Below is a small trained network, with its code and all its weights. Each question gives an input and a target symbol and asks what happens when units are switched off, that is, made to give their printed mean instead of their output.

import numpy as np


def w(rows, s, z=0):
    codes = np.array(rows[::2]) - 128.0
    scale = np.full(codes.shape[1], s)
    scale[-1] = z or s
    return codes * scale


def norm(h):
    return h / np.sqrt((h * h).mean(-1, keepdims=True) + 1e-5)


def f(y):
    return y / 2 * (1 + np.tanh(0.7978845608 * (y + 0.044715 * y**3)))


def softmax(a):
    e = np.exp(a - a.max(-1, keepdims=True))
    return e / e.sum(-1, keepdims=True)


def log_softmax(a):
    a = a - a.max(-1, keepdims=True)
    return a - np.log(np.exp(a).sum(-1, keepdims=True))


def net(x, mask):
    ids = ['αβγδεζηθλμξσω'.index(c) for c in x.split()]
    T = len(ids)
    res = E[ids] + P[:T]
    u = 0
    for l in range(3):
        q, k, v = (norm(res) @ M[l].T for M in (Q, K, V))
        z = softmax(np.where(np.tri(T) > 0, q @ k.T / 4**0.5, -1e9)) @ v
        res = res + np.where(mask[u], z, O[l][:, -1]) @ O[l][:, :-1]
        u += 1
        y = f(norm(res) @ A[l][:, :-1].T + A[l][:, -1])
        res = res + np.where(mask[u : u + 8], y, B[l][:, -1]) @ B[l][:, :-1]
        u += 8
    return log_softmax(norm(res)[-1] @ U[:, :-1].T + U[:, -1])


Q, K, V, O, A, B = {}, {}, {}, {}, {}, {}
E = w([
[129,150,205],'α',
[47,132,165],'β',
[44,133,167],'γ',
[76,180,138],'δ',
[243,87,56],'ε',
[206,76,141],'ζ',
[211,94,137],'η',
[167,148,84],'θ',
[199,72,143],'λ',
[166,155,84],'μ',
[36,131,166],'ξ',
[251,102,5],'σ',
[114,157,77],'ω',
],0.0012)
P = w([
[192,220,92],'0',
[117,2,157],'1',
[165,205,99],'2',
[117,30,151],'3',
[143,199,95],'4',
[118,37,161],'5',
[152,211,96],'6',
],0.00091)
Q[0] = w([
[129,2,197],'0.h0',
[119,243,38],'0.h0',
[123,181,89],'0.h0',
[135,28,198],'0.h0',
],0.0079)
K[0] = w([
[49,109,32],'0.h0',
[206,131,253],'0.h0',
[169,131,191],'0.h0',
[69,123,38],'0.h0',
],0.0067)
V[0] = w([
[99,117,3],'0.h0',
[167,99,98],'0.h0',
[62,140,53],'0.h0',
[119,114,27],'0.h0',
],0.0026)
O[0] = w([
[8,65,2,138],'0.h0',
[114,196,77,238],'0.h0',
[64,12,65,3],'0.h0',
[32,105,25,175],'0.h0',
],0.0019,0.00022)
A[0] = w([
[180,184,195,113],'0.n0',
[160,69,103,30],'0.n1',
[168,14,117,8],'0.n2',
[140,141,122,92],'0.n3',
[134,255,95,43],'0.n4',
[128,128,128,128],'0.n5',
[128,128,128,128],'0.n6',
[97,176,108,131],'0.n7',
],0.003,0.0015)
B[0] = w([
[38,66,72,236],'0.n0',
[155,199,89,2],'0.n1',
[143,254,67,34],'0.n2',
[112,150,96,80],'0.n3',
[6,205,65,229],'0.n4',
[128,128,128,128],'0.n5',
[128,128,128,128],'0.n6',
[81,81,118,177],'0.n7',
],0.0021,0.0004)
Q[1] = w([
[134,187,174],'1.h0',
[117,4,52],'1.h0',
[122,22,63],'1.h0',
[132,177,168],'1.h0',
],0.0038)
K[1] = w([
[136,172,109],'1.h0',
[118,1,169],'1.h0',
[122,24,161],'1.h0',
[135,168,113],'1.h0',
],0.0063)
V[1] = w([
[126,138,130],'1.h0',
[181,122,189],'1.h0',
[157,134,2],'1.h0',
[207,138,64],'1.h0',
],0.0013)
O[1] = w([
[138,123,124,122],'1.h0',
[46,45,104,74],'1.h0',
[185,131,255,251],'1.h0',
[125,60,213,191],'1.h0',
],0.0012,0.00018)
A[1] = w([
[140,188,211,82],'1.n0',
[164,66,189,9],'1.n1',
[141,115,154,79],'1.n2',
[60,172,251,178],'1.n3',
[204,90,146,136],'1.n4',
[186,106,94,190],'1.n5',
[158,125,80,201],'1.n6',
[115,175,160,208],'1.n7',
],0.0031,0.0015)
B[1] = w([
[200,189,31,106],'1.n0',
[51,254,11,69],'1.n1',
[106,148,85,83],'1.n2',
[252,126,152,254],'1.n3',
[73,163,178,202],'1.n4',
[96,129,198,253],'1.n5',
[116,123,204,247],'1.n6',
[202,172,162,225],'1.n7',
],0.002,0.00069)
Q[2] = w([
[53,158,98],'2.h0',
[70,196,107],'2.h0',
[144,4,133],'2.h0',
[113,1,117],'2.h0',
],0.0066)
K[2] = w([
[40,205,122],'2.h0',
[66,186,172],'2.h0',
[154,98,55],'2.h0',
[146,104,2],'2.h0',
],0.0065)
V[2] = w([
[147,126,103],'2.h0',
[217,7,89],'2.h0',
[224,48,70],'2.h0',
[190,168,45],'2.h0',
],0.0011)
O[2] = w([
[136,118,120,100],'2.h0',
[253,110,154,194],'2.h0',
[254,80,139,142],'2.h0',
[139,80,85,5],'2.h0',
],0.0014,0.0003)
A[2] = w([
[127,132,132,126],'2.n0',
[153,232,171,181],'2.n1',
[119,237,2,30],'2.n2',
[58,81,112,117],'2.n3',
[112,151,114,98],'2.n4',
[171,77,7,97],'2.n5',
[19,158,20,7],'2.n6',
[135,115,143,81],'2.n7',
],0.0033,0.0019)
B[2] = w([
[127,128,132,129],'2.n0',
[46,113,107,246],'2.n1',
[116,94,220,77],'2.n2',
[164,173,78,123],'2.n3',
[133,95,110,95],'2.n4',
[59,121,147,77],'2.n5',
[253,102,92,67],'2.n6',
[136,122,131,111],'2.n7',
],0.0029,0.0013)
U = w([
[236,247,192,196],'α',
[134,86,179,6],'β',
[156,95,176,6],'γ',
[127,219,4,162],'δ',
[193,43,137,111],'ε',
[57,174,162,169],'ζ',
[72,177,143,121],'η',
[188,139,94,29],'θ',
[43,174,149,210],'λ',
[216,114,106,100],'μ',
[152,88,194,36],'ξ',
[62,1,23,168],'σ',
[201,130,47,202],'ω',
],0.0098,0.0024)

Each question gives the input, a string of symbols that net reads in full, and the target symbol t.
The units are the heads (4 rows each of Q, K, V and O) and the neurons (one row each of A and B). Each row of codes is followed by its name. A weight is (code - 128) times the scale printed after its matrix; where a second scale follows, it is the last column's (O, A, B and U).
mask holds one flag per unit, layer by layer, with each layer's heads first. A switched-off unit (its flag False) gives its mean, the last column of its rows in O or B, instead of its output. The means were averaged over made-up inputs and are rounded, as every weight is.
A unit's drop is (log p(t) with every unit on - log p(t) with that unit switched off) / (log p(t) with every unit on - log p(t) with every unit switched off).
The circuit of an input: a set's keep is (log p(t) with only the set's units on - log p(t) with every unit switched off) / (log p(t) with every unit on - log p(t) with every unit switched off). Starting from the 12 units with the biggest drops (on a tie, the unit counted first), units are removed one at a time, each time the one whose removal leaves the highest keep (on an exact tie, the one counted first), for as long as the keep stays at least 0.8.
circuit, biggest first: the units of the circuit, biggest drop first
most important unit: the unit with the biggest drop
k most important neurons: the k neurons with the biggest drops, biggest first
top k neurons in layer l: the k neurons of layer l with the biggest drops, biggest first
input δ η μ λ α μ, target λ: most important unit	1.n3
input ω θ δ, target δ: circuit, biggest first	0.h0; 2.n6
input δ ω μ ξ, target σ: 2 most important neurons	2.n3; 2.n2
input λ δ α δ λ α ω, target α: 3 most important neurons	1.n3; 1.n7; 1.n0
input λ γ ω δ α δ ξ, target α: top 2 neurons in layer 2	2.n5; 2.n2
input ζ δ δ λ ε, target λ: 2 most important neurons	1.n3; 1.n4
input δ δ α δ λ, target λ: top 2 neurons in layer 1	1.n1; 1.n4
input λ δ σ, target λ: 2 most important neurons	1.n3; 2.n5
input δ ξ γ α ε, target α: 2 most important neurons	2.n2; 1.n6
input γ δ σ, target σ: top 3 neurons in layer 2	2.n5; 2.n6; 2.n3
input γ ω λ δ, target σ: top 2 neurons in layer 2	2.n2; 2.n3
input μ μ δ θ, target λ: 4 most important neurons	0.n0; 1.n5; 1.n3; 0.n2
input θ ξ ω β, target σ: top 3 neurons in layer 2	2.n3; 2.n2; 2.n1
input σ ω ζ δ ω λ, target σ: top 2 neurons in layer 1	1.n3; 1.n7
input α α σ, target α: circuit, biggest first	0.h0
input δ η δ α β, target α: 2 most important neurons	1.n3; 1.n0
input α μ δ, target α: top 2 neurons in layer 0	0.n2; 0.n1
input λ δ α ζ α ω γ, target α: 2 most important neurons	1.n3; 1.n0
input ξ σ ω ξ, target σ: top 2 neurons in layer 2	2.n2; 2.n3
input δ ξ ξ δ δ δ σ, target σ: 3 most important neurons	2.n5; 1.n3; 1.n1
input λ ω γ ω δ θ μ, target λ: 2 most important neurons	2.n2; 2.n1
input δ μ δ, target δ: top 4 neurons in layer 0	0.n4; 0.n7; 0.n2; 0.n1
input α θ σ, target α: most important neuron	1.n1
